Below is a small trained network, with its code and all its weights. Each question gives an input and a class and asks what happens when units are switched off, that is, made to give their printed mean instead of their output.

import numpy as np


def w(rows, s, z=0):
    codes = np.array(rows[::2]) - 128.0
    scale = np.full(codes.shape[1], s)
    scale[-1] = z or s
    return codes * scale


def norm(h):
    return h / np.sqrt((h * h).mean(-1, keepdims=True) + 1e-5)


def f(y):
    return y / 2 * (1 + np.tanh(0.7978845608 * (y + 0.044715 * y**3)))


def log_softmax(a):
    a = a - a.max(-1, keepdims=True)
    return a - np.log(np.exp(a).sum(-1, keepdims=True))


def net(x, mask):
    res = np.array(x, float).reshape(1, 5) / 4 @ E
    u = 0
    for l in range(3):
        y = f(norm(res) @ A[l][:, :-1].T + A[l][:, -1])
        res = res + np.where(mask[u : u + 4], y, B[l][:, -1]) @ B[l][:, :-1]
        u += 4
    return log_softmax(norm(res)[-1] @ U[:, :-1].T + U[:, -1])


A, B = {}, {}
E = w([
[126,91,163,99],'x0',
[229,112,135,200],'x1',
[128,123,130,128],'x2',
[168,55,1,121],'x3',
[163,196,130,11],'x4',
],0.0034)
A[0] = w([
[57,161,126,126,243],'L0N1',
[254,96,188,178,46],'L0N2',
[116,55,174,183,108],'L0N3',
[81,186,194,145,1],'L0N4',
],0.0082,0.002)
B[0] = w([
[91,2,151,158,236],'L0N1',
[124,67,150,98,255],'L0N2',
[97,153,162,173,210],'L0N3',
[214,168,204,111,199],'L0N4',
],0.0083,0.0025)
A[1] = w([
[180,155,229,116,3],'L1N1',
[239,185,121,199,153],'L1N2',
[181,202,138,1,80],'L1N3',
[157,51,197,102,143],'L1N4',
],0.0096,0.0042)
B[1] = w([
[151,177,173,64,187],'L1N1',
[63,99,78,97,176],'L1N2',
[95,74,135,245,225],'L1N3',
[70,124,14,100,254],'L1N4',
],0.012,0.0047)
A[2] = w([
[76,216,253,104,132],'L2N1',
[199,24,50,154,199],'L2N2',
[169,48,105,19,77],'L2N3',
[220,53,156,96,253],'L2N4',
],0.007,0.0033)
B[2] = w([
[210,166,141,154,160],'L2N1',
[156,233,194,81,255],'L2N2',
[66,117,97,82,152],'L2N3',
[254,177,228,126,139],'L2N4',
],0.0064,0.0059)
U = w([
[88,59,121,44,196],'0',
[137,41,222,195,143],'1',
[254,188,188,42,184],'2',
[64,151,133,87,5],'3',
[108,126,151,90,121],'4',
],0.0098,0.0018)

Each question gives the input, the list of numbers given to net, and the class t.
The units are the neurons (one row each of A and B). Each row of codes is followed by its name. A weight is (code - 128) times the scale printed after its matrix; where a second scale follows, it is the last column's (A, B and U).
mask holds one flag per neuron, layer by layer. A switched-off neuron (its flag False) gives its mean, the last column of its row in B, instead of its output. The means were averaged over made-up inputs and are rounded, as every weight is.
A unit's drop is (log p(t) with every unit on - log p(t) with that unit switched off) / (log p(t) with every unit on - log p(t) with every unit switched off).
The circuit of an input: a set's keep is (log p(t) with only the set's units on - log p(t) with every unit switched off) / (log p(t) with every unit on - log p(t) with every unit switched off). Starting from all 12 units, units are removed one at a time, each time the one whose removal leaves the highest keep (on an exact tie, the one counted first), for as long as the keep stays at least 0.8.
units of the circuit, in order: the units of the circuit, biggest drop first
top k neurons: the k neurons with the biggest drops, biggest first
k most important neurons of layer l: the k neurons of layer l with the biggest drops, biggest first
input [1,5,-1,-7,-4], class 2: 3 most important neurons of layer 0 : (L0N4, L0N3, L0N1)
input [3,6,2,-7,-3], class 2: units of the circuit, in order : (L1N3)
input [1,-3,6,-6,-1], class 2: 2 most important neurons of layer 0 : (L0N4, L0N2)
input [2,-4,-2,-8,-7], class 2: units of the circuit, in order : (L0N4, L1N3)
input [-4,0,5,2,6], class 1: 2 most important neurons of layer 1 : (L1N3, L1N4)
input [8,4,3,-3,-5], class 3: top 4 neurons : (L1N4, L0N2, L1N3, L0N1)
input [-4,2,1,7,4], class 2: 2 most important neurons of layer 0 : (L0N4, L0N3)
input [1,8,1,2,-6], class 0: units of the circuit, in order : (L1N4, L0N2)
input [-4,8,-6,1,4], class 0: 2 most important neurons of layer 1 : (L1N2, L1N4)
input [3,6,-3,5,8], class 1: top 3 neurons : (L1N3, L0N1, L1N4)
input [2,2,1,7,7], class 1: units of the circuit, in order : (L1N3, L0N1)
input [4,0,-5,-5,3], class 2: top 3 neurons : (L1N1, L0N4, L2N1)
input [0,0,1,7,7], class 1: top 3 neurons : (L1N3, L0N1, L1N4)
input [1,-4,-5,6,8], class 1: most important neuron of layer 1 : (L1N3)
input [1,-1,2,-7,4], class 2: units of the circuit, in order : (L2N1, L0N4)
input [5,7,-1,-6,4], class 0: top 3 neurons : (L1N4, L0N2, L2N2)
input [-3,-4,3,-6,0], class 2: top 2 neurons : (L0N4, L1N1)
input [-7,0,1,0,7], class 1: top 2 neurons : (L1N3, L1N4)
input [2,7,6,-4,6], class 0: top 3 neurons : (L1N4, L0N2, L1N1)
input [8,3,4,2,8], class 1: top 2 neurons : (L1N3, L0N1)
input [-2,5,5,-5,1], class 0: 2 most important neurons of layer 1 : (L1N4, L1N2)
input [3,6,-7,-8,-4], class 2: 2 most important neurons of layer 0 : (L0N3, L0N4)
input [-2,8,6,-6,7], class 0: 2 most important neurons of layer 1 : (L1N2, L1N4)
input [-6,2,2,-7,-2], class 2: top 2 neurons : (L1N1, L2N1)
